Below is a small trained network, with its code and all its weights. Each question gives an input and a class and asks what happens when units are switched off, that is, made to give their printed mean instead of their output.

import numpy as np


def w(rows, s, z=0):
    codes = np.array(rows[::2]) - 128.0
    scale = np.full(codes.shape[1], s)
    scale[-1] = z or s
    return codes * scale


def norm(h):
    return h / np.sqrt((h * h).mean(-1, keepdims=True) + 1e-5)


def f(y):
    return y / 2 * (1 + np.tanh(0.7978845608 * (y + 0.044715 * y**3)))


def log_softmax(a):
    a = a - a.max(-1, keepdims=True)
    return a - np.log(np.exp(a).sum(-1, keepdims=True))


def net(x, mask):
    res = np.array(x, float).reshape(1, 4) / 4 @ E
    u = 0
    for l in range(2):
        y = f(norm(res) @ A[l][:, :-1].T + A[l][:, -1])
        res = res + np.where(mask[u : u + 9], y, B[l][:, -1]) @ B[l][:, :-1]
        u += 9
    return log_softmax(norm(res)[-1] @ U[:, :-1].T + U[:, -1])


A, B = {}, {}
E = w([
[45,255,37,178,42],'x0',
[171,250,178,68,141],'x1',
[233,144,41,148,69],'x2',
[126,125,130,125,129],'x3',
],0.0046)
A[0] = w([
[153,226,143,67,171,31],'L0N1',
[196,199,118,75,95,81],'L0N2',
[153,66,174,67,136,115],'L0N3',
[31,216,130,158,158,23],'L0N4',
[2,153,213,104,205,4],'L0N5',
[51,163,151,84,141,141],'L0N6',
[167,189,65,178,86,136],'L0N7',
[126,213,208,51,121,55],'L0N8',
[111,62,60,163,139,181],'L0N9',
],0.0079,0.004)
B[0] = w([
[68,105,114,190,163,206],'L0N1',
[114,107,140,212,124,213],'L0N2',
[110,235,144,116,124,231],'L0N3',
[167,179,132,42,108,207],'L0N4',
[251,1,138,179,71,251],'L0N5',
[118,131,147,111,64,212],'L0N6',
[151,146,172,84,118,252],'L0N7',
[41,82,81,214,148,236],'L0N8',
[70,169,172,159,119,246],'L0N9',
],0.009,0.0032)
A[1] = w([
[150,113,150,147,152,72],'L1N1',
[104,121,93,92,90,37],'L1N2',
[43,92,68,151,157,106],'L1N3',
[154,133,172,119,50,210],'L1N4',
[155,114,123,181,119,117],'L1N5',
[146,86,141,91,248,205],'L1N6',
[121,190,186,89,166,89],'L1N7',
[79,139,53,75,109,47],'L1N8',
[212,149,2,164,147,4],'L1N9',
],0.013,0.002)
B[1] = w([
[117,187,130,160,131,156],'L1N1',
[207,150,119,111,138,133],'L1N2',
[101,226,140,241,146,204],'L1N3',
[160,69,174,125,200,255],'L1N4',
[126,134,189,144,144,191],'L1N5',
[162,190,27,122,46,205],'L1N6',
[95,136,232,78,115,182],'L1N7',
[179,181,100,80,73,146],'L1N8',
[126,1,99,149,116,150],'L1N9',
],0.0083,0.0056)
U = w([
[198,7,147,166,110,135],'0',
[176,223,112,42,35,128],'1',
[46,172,118,227,101,125],'2',
[135,138,184,141,133,240],'3',
[76,104,162,94,173,113],'4',
[59,91,7,61,176,18],'5',
[88,132,34,59,240,2],'6',
],0.012,0.0091)

Each question gives the input, the list of numbers given to net, and the class t.
The units are the neurons (one row each of A and B). Each row of codes is followed by its name. A weight is (code - 128) times the scale printed after its matrix; where a second scale follows, it is the last column's (A, B and U).
mask holds one flag per neuron, layer by layer. A switched-off neuron (its flag False) gives its mean, the last column of its row in B, instead of its output. The means were averaged over made-up inputs and are rounded, as every weight is.
A unit's drop is (log p(t) with every unit on - log p(t) with that unit switched off) / (log p(t) with every unit on - log p(t) with every unit switched off).
The circuit of an input: a set's keep is (log p(t) with only the set's units on - log p(t) with every unit switched off) / (log p(t) with every unit on - log p(t) with every unit switched off). Starting from the 12 units with the biggest drops (on a tie, the unit counted first), units are removed one at a time, each time the one whose removal leaves the highest keep (on an exact tie, the one counted first), for as long as the keep stays at least 0.8.
circuit, biggest first: the units of the circuit, biggest drop first
k most important neurons: the k neurons with the biggest drops, biggest first
k most important neurons of layer l: the k neurons of layer l with the biggest drops, biggest first
input [-5,8,6,-5], class 2: circuit, biggest first => [L0N5, L0N1, L0N2, L0N8]
input [-1,-4,-6,5], class 0: circuit, biggest first => [L0N5]
input [-8,-8,2,-2], class 1: circuit, biggest first => [L1N6, L0N5, L0N3]
input [-4,6,-3,-6], class 2: circuit, biggest first => [L0N8, L1N4]
input [-7,1,6,0], class 1: 3 most important neurons => [L0N5, L1N6, L0N6]
input [-7,-1,4,-3], class 1: circuit, biggest first => [L1N6, L0N5]
input [1,7,6,7], class 2: 3 most important neurons of layer 0 => [L0N2, L0N1, L0N5]
input [7,-3,5,1], class 1: 2 most important neurons => [L0N5, L0N7]
input [-7,-8,-2,-7], class 2: 2 most important neurons => [L0N7, L0N4]
input [-2,0,-1,1], class 4: 2 most important neurons => [L0N3, L1N7]
input [-8,-6,-6,-3], class 1: 2 most important neurons of layer 0 => [L0N8, L0N3]
input [8,-5,8,3], class 0: 2 most important neurons => [L1N9, L0N3]
input [1,-2,2,-2], class 4: 2 most important neurons of layer 0 => [L0N7, L0N5]
input [-6,7,-8,-8], class 0: 2 most important neurons => [L0N5, L1N3]
input [6,-2,-7,4], class 0: 2 most important neurons => [L0N5, L1N4]
input [-6,-3,0,2], class 1: 2 most important neurons => [L1N6, L0N6]
input [0,0,7,1], class 0: circuit, biggest first => [L1N9]
input [6,6,6,1], class 0: 2 most important neurons of layer 1 => [L1N9, L1N3]
input [1,8,8,-7], class 0: 2 most important neurons => [L1N9, L0N9]
input [1,7,-2,5], class 2: circuit, biggest first => [L0N8]
input [-7,2,-5,-4], class 1: 2 most important neurons => [L1N6, L0N3]
input [-5,8,7,8], class 2: 2 most important neurons of layer 1 => [L1N4, L1N1]
input [-6,2,-6,4], class 0: 2 most important neurons of layer 0 => [L0N5, L0N4]
input [-3,-2,1,0], class 4: 4 most important neurons of layer 0 => [L0N3, L0N8, L0N9, L0N5]
